Below is a small trained network, with its code and all its weights. Each question gives an input and a class and asks what happens when units are switched off, that is, made to give their printed mean instead of their output.

import numpy as np


def w(rows, s, z=0):
    codes = np.array(rows[::2]) - 128.0
    scale = np.full(codes.shape[1], s)
    scale[-1] = z or s
    return codes * scale


def norm(h):
    return h / np.sqrt((h * h).mean(-1, keepdims=True) + 1e-5)


def f(y):
    return np.maximum(y, 0)


def log_softmax(a):
    a = a - a.max(-1, keepdims=True)
    return a - np.log(np.exp(a).sum(-1, keepdims=True))


def net(x, mask):
    res = np.array(x, float).reshape(1, 8) / 4 @ E
    u = 0
    for l in range(4):
        y = f(norm(res) @ A[l][:, :-1].T + A[l][:, -1])
        res = res + np.where(mask[u : u + 15], y, B[l][:, -1]) @ B[l][:, :-1]
        u += 15
    return log_softmax(norm(res)[-1] @ U[:, :-1].T + U[:, -1])


A, B = {}, {}
E = w([
[74,128,180,191,37,64,212,96,156,179],'x0',
[158,84,133,176,110,96,15,28,103,142],'x1',
[152,112,67,146,60,141,105,189,86,167],'x2',
[118,56,135,102,106,119,161,121,80,65],'x3',
[129,128,132,129,127,127,128,128,130,129],'x4',
[88,134,4,119,126,56,147,108,188,91],'x5',
[130,127,125,127,129,125,130,126,127,129],'x6',
[137,64,85,243,204,201,207,109,127,148],'x7',
],0.002)
A[0] = w([
[100,225,61,189,169,146,50,155,123,196,103],'L0N0',
[133,114,83,174,150,169,147,46,109,145,94],'L0N1',
[83,97,128,70,142,135,184,199,124,105,185],'L0N2',
[140,204,138,186,155,144,93,157,149,160,70],'L0N3',
[160,107,140,66,102,42,54,116,84,154,158],'L0N4',
[129,253,112,111,163,105,91,151,130,205,100],'L0N5',
[196,88,130,153,124,143,150,72,130,157,166],'L0N6',
[119,78,66,138,84,35,167,112,209,144,149],'L0N7',
[88,134,131,51,158,133,95,102,118,157,120],'L0N8',
[114,53,141,114,87,86,147,114,100,88,119],'L0N9',
[69,124,64,123,195,70,156,149,164,62,121],'L0N10',
[203,127,215,154,196,152,107,216,31,73,126],'L0N11',
[33,226,140,159,158,136,116,80,144,212,144],'L0N12',
[130,13,151,103,131,85,147,147,105,44,5],'L0N13',
[87,206,197,178,165,170,101,129,111,136,123],'L0N14',
],0.0026,0.0027)
B[0] = w([
[220,27,143,95,80,89,176,103,176,106,188],'L0N0',
[129,151,112,168,78,192,101,147,165,114,183],'L0N1',
[211,165,99,210,70,162,119,49,98,77,251],'L0N2',
[177,53,110,41,107,127,187,110,172,163,147],'L0N3',
[126,176,105,238,73,225,123,106,149,54,234],'L0N4',
[190,31,116,103,73,148,163,136,187,83,187],'L0N5',
[87,142,104,194,107,119,128,102,114,92,204],'L0N6',
[72,135,153,82,115,182,108,95,75,207,239],'L0N7',
[119,103,170,190,131,136,137,155,184,72,170],'L0N8',
[213,103,120,125,71,113,156,114,159,112,181],'L0N9',
[121,128,162,96,118,186,122,56,123,191,227],'L0N10',
[32,132,45,80,93,166,159,44,175,171,230],'L0N11',
[212,36,141,126,101,86,183,114,178,94,200],'L0N12',
[205,6,123,51,38,162,181,135,119,61,147],'L0N13',
[114,106,84,84,104,119,122,81,200,152,179],'L0N14',
],0.0024,0.0022)
A[1] = w([
[84,152,87,90,155,113,206,186,134,139,112],'L1N0',
[66,137,136,70,169,101,186,237,133,126,83],'L1N1',
[136,73,172,111,109,133,154,147,49,88,91],'L1N2',
[105,177,167,67,121,37,58,181,83,128,6],'L1N3',
[151,129,252,149,147,176,112,106,111,130,195],'L1N4',
[113,128,13,103,168,48,117,112,150,104,93],'L1N5',
[138,95,231,111,129,159,122,168,73,215,120],'L1N6',
[96,135,129,182,83,112,150,161,105,162,88],'L1N7',
[130,128,151,147,132,72,138,155,128,163,103],'L1N8',
[113,165,151,186,122,69,186,123,108,171,34],'L1N9',
[166,171,117,35,133,119,52,162,103,106,141],'L1N10',
[94,127,189,74,205,128,187,127,156,96,120],'L1N11',
[134,105,111,115,97,125,131,156,30,135,117],'L1N12',
[136,179,158,125,144,177,179,234,122,113,100],'L1N13',
[169,147,65,145,205,181,97,128,125,139,103],'L1N14',
],0.0033,0.002)
B[1] = w([
[161,151,152,134,100,132,95,80,55,144,189],'L1N0',
[222,191,121,171,120,144,98,73,78,129,156],'L1N1',
[157,88,107,88,104,113,153,99,168,110,175],'L1N2',
[88,182,185,153,97,174,124,150,207,81,143],'L1N3',
[62,155,4,94,138,76,160,106,161,130,255],'L1N4',
[64,121,148,77,107,219,132,97,111,227,204],'L1N5',
[29,159,19,72,92,131,139,66,137,153,180],'L1N6',
[121,116,157,110,178,85,112,163,89,118,178],'L1N7',
[148,76,149,139,140,102,144,137,125,126,138],'L1N8',
[108,116,153,122,149,75,117,165,79,169,168],'L1N9',
[85,111,148,167,135,118,170,146,150,146,228],'L1N10',
[143,131,70,147,120,60,123,91,117,107,205],'L1N11',
[162,89,72,124,104,76,148,156,189,149,173],'L1N12',
[159,158,112,158,122,108,87,57,93,150,191],'L1N13',
[91,102,199,132,134,84,151,155,108,150,221],'L1N14',
],0.0036,0.002)
A[2] = w([
[135,113,162,199,168,99,18,41,92,103,7],'L2N0',
[116,79,68,204,136,132,218,116,69,204,124],'L2N1',
[191,125,146,92,169,204,51,128,102,118,141],'L2N2',
[93,181,111,185,180,151,145,175,96,185,127],'L2N3',
[102,69,110,147,101,49,128,3,173,127,156],'L2N4',
[142,124,91,135,218,223,70,182,143,93,49],'L2N5',
[74,158,205,110,220,108,154,72,145,77,54],'L2N6',
[156,182,110,88,67,68,138,145,153,50,145],'L2N7',
[151,120,15,81,165,143,97,95,137,85,168],'L2N8',
[171,117,94,59,242,131,50,206,80,107,83],'L2N9',
[130,98,104,93,226,208,127,150,88,92,113],'L2N10',
[99,242,209,72,63,59,66,243,132,79,52],'L2N11',
[109,113,83,168,128,42,145,124,168,88,179],'L2N12',
[174,160,78,7,139,183,28,144,147,67,193],'L2N13',
[202,233,168,87,157,164,207,165,71,115,77],'L2N14',
],0.0027,0.0016)
B[2] = w([
[203,206,77,153,106,90,112,107,63,105,151],'L2N0',
[107,151,163,111,123,163,71,145,166,72,220],'L2N1',
[105,112,112,154,87,78,152,99,136,155,153],'L2N2',
[146,76,136,117,119,128,133,84,168,65,145],'L2N3',
[125,180,129,85,184,117,137,154,111,91,253],'L2N4',
[109,130,153,168,104,87,152,147,103,173,148],'L2N5',
[148,176,128,47,195,119,98,214,167,118,154],'L2N6',
[99,115,163,172,186,194,139,125,156,90,184],'L2N7',
[113,143,191,123,127,75,143,120,100,144,204],'L2N8',
[100,111,253,164,119,38,164,168,105,200,139],'L2N9',
[70,130,153,141,94,80,178,157,142,135,161],'L2N10',
[109,124,144,204,139,191,121,137,177,71,158],'L2N11',
[162,144,189,64,192,139,99,163,87,108,180],'L2N12',
[81,111,167,174,76,87,175,102,133,146,200],'L2N13',
[166,178,88,178,114,87,125,62,71,119,148],'L2N14',
],0.0037,0.0041)
A[3] = w([
[73,142,200,165,107,59,128,172,108,137,40],'L3N0',
[119,185,136,142,126,105,116,101,188,193,174],'L3N1',
[98,168,144,121,119,144,212,176,146,135,248],'L3N2',
[253,153,164,131,138,113,142,175,223,218,84],'L3N3',
[211,205,105,140,116,136,153,102,66,130,75],'L3N4',
[106,93,99,199,204,177,141,167,86,115,25],'L3N5',
[168,116,84,144,71,185,77,252,101,176,61],'L3N6',
[112,145,100,139,138,123,48,130,163,76,143],'L3N7',
[153,102,99,156,39,118,107,230,125,154,53],'L3N8',
[20,118,91,64,153,158,139,74,127,175,36],'L3N9',
[98,149,187,147,151,22,178,106,108,121,119],'L3N10',
[86,170,188,48,85,141,83,121,130,92,217],'L3N11',
[123,98,161,76,103,130,188,149,44,48,62],'L3N12',
[130,78,138,205,243,175,135,142,144,128,64],'L3N13',
[102,128,102,139,50,146,124,116,80,134,154],'L3N14',
],0.0042,0.0014)
B[3] = w([
[146,87,187,157,144,113,153,190,117,241,185],'L3N0',
[116,26,74,99,107,150,144,125,86,96,204],'L3N1',
[129,119,140,176,106,85,14,67,82,136,244],'L3N2',
[127,20,79,86,90,147,95,88,116,53,153],'L3N3',
[137,123,87,210,147,50,12,84,73,92,161],'L3N4',
[93,206,199,185,52,136,150,136,206,131,155],'L3N5',
[118,202,178,49,224,85,166,153,116,67,156],'L3N6',
[152,168,136,173,106,122,176,133,93,107,171],'L3N7',
[148,136,170,64,254,132,175,137,149,100,168],'L3N8',
[151,196,82,86,88,167,124,174,109,183,208],'L3N9',
[183,93,137,116,139,122,96,228,92,175,252],'L3N10',
[127,115,99,198,152,205,188,160,139,157,254],'L3N11',
[157,50,98,118,111,122,59,116,207,167,203],'L3N12',
[110,161,190,131,27,152,147,196,174,74,166],'L3N13',
[139,182,128,105,228,108,132,115,139,131,206],'L3N14',
],0.0035,0.0039)
U = w([
[79,168,195,240,63,193,149,154,196,63,200],'0',
[121,66,180,161,128,74,128,193,92,241,167],'1',
[169,176,70,209,130,83,73,48,62,82,120],'2',
[69,180,30,63,98,201,144,111,124,207,3],'3',
[158,10,94,84,95,137,125,96,178,61,90],'4',
[142,177,159,65,254,109,155,164,138,66,187],'5',
],0.0078,0.00068)

Each question gives the input, the list of numbers given to net, and the class t.
The units are the neurons (one row each of A and B). Each row of codes is followed by its name. A weight is (code - 128) times the scale printed after its matrix; where a second scale follows, it is the last column's (A, B and U).
mask holds one flag per neuron, layer by layer. A switched-off neuron (its flag False) gives its mean, the last column of its row in B, instead of its output. The means were averaged over made-up inputs and are rounded, as every weight is.
A unit's drop is (log p(t) with every unit on - log p(t) with that unit switched off) / (log p(t) with every unit on - log p(t) with every unit switched off).
unit that matters most: the unit with the biggest drop
top k neurons: the k neurons with the biggest drops, biggest first
k most important neurons of layer l: the k neurons of layer l with the biggest drops, biggest first
input [-3,-2,-6,8,-7,-6,2,1], class 4: unit that matters most => L3N12
input [-3,7,4,-8,-7,-1,3,3], class 4: top 4 neurons => L0N0, L3N3, L0N3, L0N2
input [-2,-1,4,-1,6,4,-2,-4], class 0: top 2 neurons => L0N4, L0N11
input [-6,7,-6,3,2,8,0,-1], class 3: top 2 neurons => L1N5, L0N2
input [6,6,-4,6,-1,-8,6,7], class 3: 3 most important neurons of layer 0 => L0N4, L0N2, L0N8
input [-8,2,1,6,-6,-8,-1,6], class 1: 3 most important neurons of layer 0 => L0N7, L0N10, L0N4
input [1,-6,-1,-1,2,8,7,5], class 3: top 3 neurons => L1N5, L0N10, L3N9
input [5,2,-6,-6,-7,3,2,3], class 4: 3 most important neurons of layer 3 => L3N3, L3N1, L3N14
input [-7,-8,8,6,1,7,-1,0], class 2: top 2 neurons => L1N1, L1N0
input [8,2,-5,-7,1,-3,5,5], class 1: 2 most important neurons of layer 1 => L1N9, L1N4
input [-7,-1,-6,-4,-1,8,-1,3], class 3: top 3 neurons => L1N5, L0N10, L3N9
input [7,-3,-4,-2,6,-7,2,5], class 1: 4 most important neurons of layer 0 => L0N7, L0N10, L0N12, L0N6
input [-2,-7,-4,-8,2,6,1,1], class 4: 2 most important neurons of layer 2 => L2N0, L2N4
input [-8,-1,-5,7,-2,-8,8,4], class 1: top 4 neurons => L2N10, L2N8, L2N9, L0N7
input [3,5,-3,-6,-7,6,-1,6], class 0: unit that matters most => L3N13
input [8,4,-8,-6,-5,-3,0,6], class 1: top 3 neurons => L3N10, L1N9, L0N4
input [3,4,2,7,-7,2,-2,5], class 4: 2 most important neurons of layer 2 => L2N7, L2N11
input [-4,-8,-1,-3,-6,-4,6,-7], class 2: top 3 neurons => L2N14, L1N1, L1N13
input [4,5,8,-1,-8,0,6,-8], class 0: top 2 neurons => L2N11, L1N3
input [8,-5,-7,-2,2,5,0,-5], class 1: unit that matters most => L3N10
input [8,-7,-3,0,8,2,-3,-1], class 1: 2 most important neurons of layer 3 => L3N10, L3N0
input [-4,-5,-3,-6,-3,-1,5,6], class 0: 3 most important neurons of layer 3 => L3N13, L3N5, L3N12
input [3,0,7,-3,5,-7,0,-4], class 3: 2 most important neurons of layer 1 => L1N6, L1N4
input [-4,1,6,-6,-1,-2,-6,2], class 4: top 2 neurons => L3N3, L0N0
input [4,4,-7,-2,6,0,7,-6], class 5: top 4 neurons => L2N4, L0N12, L2N12, L1N4
input [5,-8,-8,5,6,-8,-3,1], class 2: top 2 neurons => L1N1, L3N2
input [5,4,-3,6,0,-3,8,-3], class 4: 2 most important neurons of layer 1 => L1N2, L1N14
input [-2,1,6,-6,5,-8,-1,1], class 3: unit that matters most => L1N6
input [0,-6,-6,-7,-2,-5,8,-4], class 4: 2 most important neurons of layer 3 => L3N3, L3N1
input [8,1,-5,5,-2,7,-2,-7], class 1: 2 most important neurons of layer 3 => L3N10, L3N0
